Here is a tiny trained network, its code and every weight. The questions are about switching its units off for an input and a class, where a switched-off unit gives its printed mean instead of its output.

import numpy as np


def w(rows, s, z=0):
    codes = np.array(rows[::2]) - 128.0
    scale = np.full(codes.shape[1], s)
    scale[-1] = z or s
    return codes * scale


def f(y):
    return np.maximum(y, 0)


def log_softmax(a):
    a = a - a.max(-1, keepdims=True)
    return a - np.log(np.exp(a).sum(-1, keepdims=True))


def net(x, mask):
    res = np.array(x, float).reshape(1, 7) / 4 @ E
    y = f(res @ A[0][:, :-1].T + A[0][:, -1])
    res = res + np.where(mask, y, B[0][:, -1]) @ B[0][:, :-1]
    return log_softmax(res[-1] @ U[:, :-1].T + U[:, -1])


A, B = {}, {}
E = w([
[31,198,151,140,213,173,107],'x0',
[128,129,127,128,127,126,128],'x1',
[127,126,128,128,128,129,124],'x2',
[126,124,124,130,128,128,129],'x3',
[188,161,106,197,178,55,18],'x4',
[125,129,131,125,129,120,129],'x5',
[141,7,192,190,223,157,207],'x6',
],0.012)
A[0] = w([
[170,131,86,188,215,72,53,121],'neuron 1',
[176,163,161,226,192,60,63,14],'neuron 2',
[57,119,179,147,120,170,171,70],'neuron 3',
[49,92,47,58,237,114,176,116],'neuron 4',
[168,17,207,186,233,111,161,98],'neuron 5',
[134,77,142,157,65,94,167,37],'neuron 6',
[216,156,60,130,125,101,86,120],'neuron 7',
[45,82,212,89,221,244,211,81],'neuron 8',
[44,251,54,65,33,116,94,206],'neuron 9',
[202,63,176,192,171,138,151,10],'neuron 10',
[131,123,125,26,52,178,198,20],'neuron 11',
[11,100,150,192,220,173,178,76],'neuron 12',
[76,221,93,56,59,139,102,38],'neuron 13',
[189,61,132,162,202,119,164,1],'neuron 14',
[176,133,16,113,88,94,39,155],'neuron 15',
[163,24,167,190,214,119,107,62],'neuron 16',
[94,224,77,42,92,142,129,75],'neuron 17',
[184,172,39,146,87,67,76,124],'neuron 18',
[75,61,137,61,17,175,173,188],'neuron 19',
[2,232,115,164,233,176,91,28],'neuron 20',
[202,23,144,109,41,110,140,35],'neuron 21',
[190,102,91,117,113,121,189,46],'neuron 22',
[221,151,65,85,74,72,100,127],'neuron 23',
],0.0073,0.0069)
B[0] = w([
[148,101,81,77,152,159,143,205],'neuron 1',
[110,34,142,102,205,224,220,186],'neuron 2',
[126,182,152,169,115,125,120,163],'neuron 3',
[116,163,147,138,132,104,121,166],'neuron 4',
[127,84,99,84,152,195,164,223],'neuron 5',
[77,65,145,168,139,171,185,151],'neuron 6',
[136,137,130,146,102,76,102,181],'neuron 7',
[102,177,209,216,102,95,98,222],'neuron 8',
[149,93,47,55,150,155,139,252],'neuron 9',
[186,142,53,65,91,71,110,173],'neuron 10',
[185,112,9,10,71,103,85,180],'neuron 11',
[121,175,204,197,157,101,86,196],'neuron 12',
[85,52,194,194,206,204,181,189],'neuron 13',
[192,143,90,62,52,84,93,167],'neuron 14',
[137,163,172,144,93,82,60,205],'neuron 15',
[137,127,102,66,166,146,145,194],'neuron 16',
[98,94,145,120,184,196,196,188],'neuron 17',
[155,173,173,163,74,111,73,196],'neuron 18',
[120,104,63,73,170,176,161,221],'neuron 19',
[148,61,10,2,110,129,175,205],'neuron 20',
[90,68,122,107,187,191,183,186],'neuron 21',
[80,66,144,122,197,178,185,153],'neuron 22',
[143,167,165,189,85,83,104,196],'neuron 23',
],0.0099,0.015)
U = w([
[179,118,82,64,75,109,114,252],'0',
[93,89,185,141,166,206,179,123],'1',
[128,204,248,243,90,62,58,49],'2',
],0.013,0.0026)

Each question gives the input, the list of numbers given to net, and the class t.
The units are the neurons (one row each of A and B). Each row of codes is followed by its name. A weight is (code - 128) times the scale printed after its matrix; where a second scale follows, it is the last column's (A, B and U).
mask holds one flag per neuron, in row order. A switched-off neuron (its flag False) gives its mean, the last column of its row in B, instead of its output. The means were averaged over made-up inputs and are rounded, as every weight is.
A unit's drop is (log p(t) with every unit on - log p(t) with that unit switched off) / (log p(t) with every unit on - log p(t) with every unit switched off).
The circuit of an input: a set's keep is (log p(t) with only the set's units on - log p(t) with every unit switched off) / (log p(t) with every unit on - log p(t) with every unit switched off). Starting from the 12 units with the biggest drops (on a tie, the unit counted first), units are removed one at a time, each time the one whose removal leaves the highest keep (on an exact tie, the one counted first), for as long as the keep stays at least 0.8.
units of the circuit, in order: the units of the circuit, biggest drop first
unit that matters most: the unit with the biggest drop
top k neurons: the k neurons with the biggest drops, biggest first
drop of u: that unit's drop, to one decimal
input [6,7,-1,-6,2,-1,-1], class 0: units of the circuit, in order => [neuron 20]
input [5,0,4,6,-1,-3,-5], class 1: top 3 neurons => [neuron 13; neuron 17; neuron 11]
input [5,-3,-6,1,3,1,0], class 0: top 3 neurons => [neuron 20; neuron 13; neuron 17]
input [7,1,6,0,-2,6,1], class 2: top 2 neurons => [neuron 8; neuron 12]
input [-2,6,-6,-1,3,8,8], class 0: top 4 neurons => [neuron 10; neuron 14; neuron 13; neuron 17]
input [-7,6,-7,8,-2,-5,2], class 1: top 2 neurons => [neuron 21; neuron 22]
input [-5,1,-6,-1,1,8,7], class 0: top 4 neurons => [neuron 10; neuron 14; neuron 13; neuron 2]
input [-5,4,-3,-4,3,1,8], class 0: top 4 neurons => [neuron 10; neuron 14; neuron 13; neuron 17]
input [7,0,-6,7,7,4,-1], class 0: top 2 neurons => [neuron 20; neuron 13]
input [-5,-3,-3,6,-4,-4,1], class 1: top 2 neurons => [neuron 21; neuron 20]
input [1,0,3,8,-1,3,-8], class 1: top 4 neurons => [neuron 13; neuron 17; neuron 10; neuron 14]
input [1,-6,4,-3,0,0,-7], class 1: top 4 neurons => [neuron 13; neuron 17; neuron 9; neuron 11]
input [-6,-7,-4,4,8,0,0], class 2: drop of neuron 18 => 0.2
input [-1,-8,8,-5,7,-7,6], class 0: unit that matters most => neuron 10
input [3,-8,-3,-1,-2,0,7], class 2: drop of neuron 8 => 0.3
input [-4,5,-2,2,6,-6,8], class 0: drop of neuron 14 => 1.5
input [-3,-5,6,-6,7,0,-6], class 2: drop of neuron 12 => 0.0
